Below is a small trained network, with its code and all its weights. Each question gives an input and a class and asks what happens when units are switched off, that is, made to give their printed mean instead of their output.

import numpy as np


def w(rows, s, z=0):
    codes = np.array(rows[::2]) - 128.0
    scale = np.full(codes.shape[1], s)
    scale[-1] = z or s
    return codes * scale


def f(y):
    return y / 2 * (1 + np.tanh(0.7978845608 * (y + 0.044715 * y**3)))


def log_softmax(a):
    a = a - a.max(-1, keepdims=True)
    return a - np.log(np.exp(a).sum(-1, keepdims=True))


def net(x, mask):
    res = np.array(x, float).reshape(1, 4) / 4 @ E
    y = f(res @ A[0][:, :-1].T + A[0][:, -1])
    res = res + np.where(mask, y, B[0][:, -1]) @ B[0][:, :-1]
    return log_softmax(res[-1] @ U[:, :-1].T + U[:, -1])


A, B = {}, {}
E = w([
[169,170,27,47,154,132],'x0',
[138,12,66,152,108,199],'x1',
[151,59,172,91,215,72],'x2',
[147,112,82,160,91,1],'x3',
],0.0096)
A[0] = w([
[178,107,73,188,76,10,3],'neuron 0',
[144,45,67,165,123,143,89],'neuron 1',
[163,156,54,81,146,131,119],'neuron 2',
[166,73,174,101,212,67,53],'neuron 3',
[116,209,179,106,148,100,89],'neuron 4',
[147,88,159,105,205,92,227],'neuron 5',
[107,172,104,152,48,147,62],'neuron 6',
[185,150,68,92,144,125,62],'neuron 7',
[77,196,86,191,77,147,85],'neuron 8',
[152,159,79,40,175,174,112],'neuron 9',
[107,188,86,187,64,142,144],'neuron 10',
[156,142,19,54,136,85,102],'neuron 11',
[138,67,100,154,140,192,104],'neuron 12',
[125,115,83,160,111,45,177],'neuron 13',
[54,96,199,188,116,119,100],'neuron 14',
[151,70,173,88,213,86,44],'neuron 15',
[132,42,67,152,96,141,97],'neuron 16',
[95,195,98,156,58,168,59],'neuron 17',
[101,230,170,117,118,51,80],'neuron 18',
[132,149,63,100,167,127,73],'neuron 19',
[81,95,190,204,107,107,86],'neuron 20',
[131,50,85,146,108,156,108],'neuron 21',
[51,92,195,227,117,126,118],'neuron 22',
[88,155,201,88,195,254,14],'neuron 23',
],0.0093,0.0081)
B[0] = w([
[11,94,184,223,180,177,194],'neuron 0',
[123,177,121,91,176,89,179],'neuron 1',
[159,133,175,173,89,83,195],'neuron 2',
[163,66,53,111,152,153,192],'neuron 3',
[103,173,103,77,198,62,190],'neuron 4',
[130,98,70,97,84,158,254],'neuron 5',
[172,69,68,140,181,127,158],'neuron 6',
[166,123,164,166,135,95,162],'neuron 7',
[160,70,74,117,151,143,178],'neuron 8',
[144,116,191,191,91,95,213],'neuron 9',
[142,77,55,109,119,157,199],'neuron 10',
[182,132,190,176,92,94,221],'neuron 11',
[95,181,134,99,173,100,177],'neuron 12',
[38,124,152,136,109,188,224],'neuron 13',
[187,133,153,153,101,88,188],'neuron 14',
[165,70,56,137,156,157,181],'neuron 15',
[120,186,122,86,180,75,184],'neuron 16',
[150,67,68,133,159,136,171],'neuron 17',
[118,172,109,81,180,73,216],'neuron 18',
[168,129,150,177,131,102,155],'neuron 19',
[188,136,169,167,114,71,182],'neuron 20',
[136,190,124,80,169,70,179],'neuron 21',
[201,160,169,151,82,98,211],'neuron 22',
[32,102,165,200,161,150,207],'neuron 23',
],0.012,0.0088)
U = w([
[189,138,164,162,86,102,109],'0',
[118,193,115,76,178,96,120],'1',
[161,74,69,119,128,148,103],'2',
[58,118,158,172,133,151,145],'3',
[115,164,119,60,6,169,248],'4',
[139,152,135,101,107,156,63],'5',
],0.02,0.017)

Each question gives the input, the list of numbers given to net, and the class t.
The units are the neurons (one row each of A and B). Each row of codes is followed by its name. A weight is (code - 128) times the scale printed after its matrix; where a second scale follows, it is the last column's (A, B and U).
mask holds one flag per neuron, in row order. A switched-off neuron (its flag False) gives its mean, the last column of its row in B, instead of its output. The means were averaged over made-up inputs and are rounded, as every weight is.
A unit's drop is (log p(t) with every unit on - log p(t) with that unit switched off) / (log p(t) with every unit on - log p(t) with every unit switched off).
The circuit of an input: a set's keep is (log p(t) with only the set's units on - log p(t) with every unit switched off) / (log p(t) with every unit on - log p(t) with every unit switched off). Starting from the 12 units with the biggest drops (on a tie, the unit counted first), units are removed one at a time, each time the one whose removal leaves the highest keep (on an exact tie, the one counted first), for as long as the keep stays at least 0.8.
units of the circuit, in order: the units of the circuit, biggest drop first
k most important neurons: the k neurons with the biggest drops, biggest first
drop of u: that unit's drop, to one decimal
input [-6,5,-4,-5], class 0: units of the circuit, in order => [neuron 22]
input [-5,6,-1,1], class 1: units of the circuit, in order => [neuron 16; neuron 21]
input [1,4,4,4], class 1: units of the circuit, in order => [neuron 16; neuron 1]
input [-2,1,-2,4], class 3: units of the circuit, in order => [neuron 0; neuron 13]
input [-6,-4,7,-3], class 2: 3 most important neurons => [neuron 3; neuron 15; neuron 5]
input [-4,-6,5,4], class 1: 2 most important neurons => [neuron 18; neuron 4]
input [3,-6,-4,-7], class 3: 2 most important neurons => [neuron 23; neuron 9]
input [7,-6,8,-8], class 2: 3 most important neurons => [neuron 15; neuron 3; neuron 5]
input [-5,5,-3,7], class 3: 2 most important neurons => [neuron 0; neuron 13]
input [-6,5,6,8], class 3: 3 most important neurons => [neuron 0; neuron 13; neuron 11]
input [-5,-5,-8,8], class 2: 2 most important neurons => [neuron 10; neuron 8]
input [7,7,5,1], class 0: 3 most important neurons => [neuron 11; neuron 9; neuron 2]
input [-7,7,-4,1], class 0: 3 most important neurons => [neuron 22; neuron 20; neuron 14]
input [7,6,-4,-4], class 0: units of the circuit, in order => [neuron 9]
input [-5,6,5,5], class 1: 3 most important neurons => [neuron 16; neuron 1; neuron 21]
input [4,4,-3,-4], class 0: 2 most important neurons => [neuron 9; neuron 13]
input [-4,2,5,1], class 2: drop of neuron 11 => 0.4
input [0,5,3,0], class 1: drop of neuron 12 => 0.0
input [-2,-1,-2,-1], class 4: drop of neuron 0 => 0.1
input [-5,-3,8,6], class 2: units of the circuit, in order => [neuron 3]
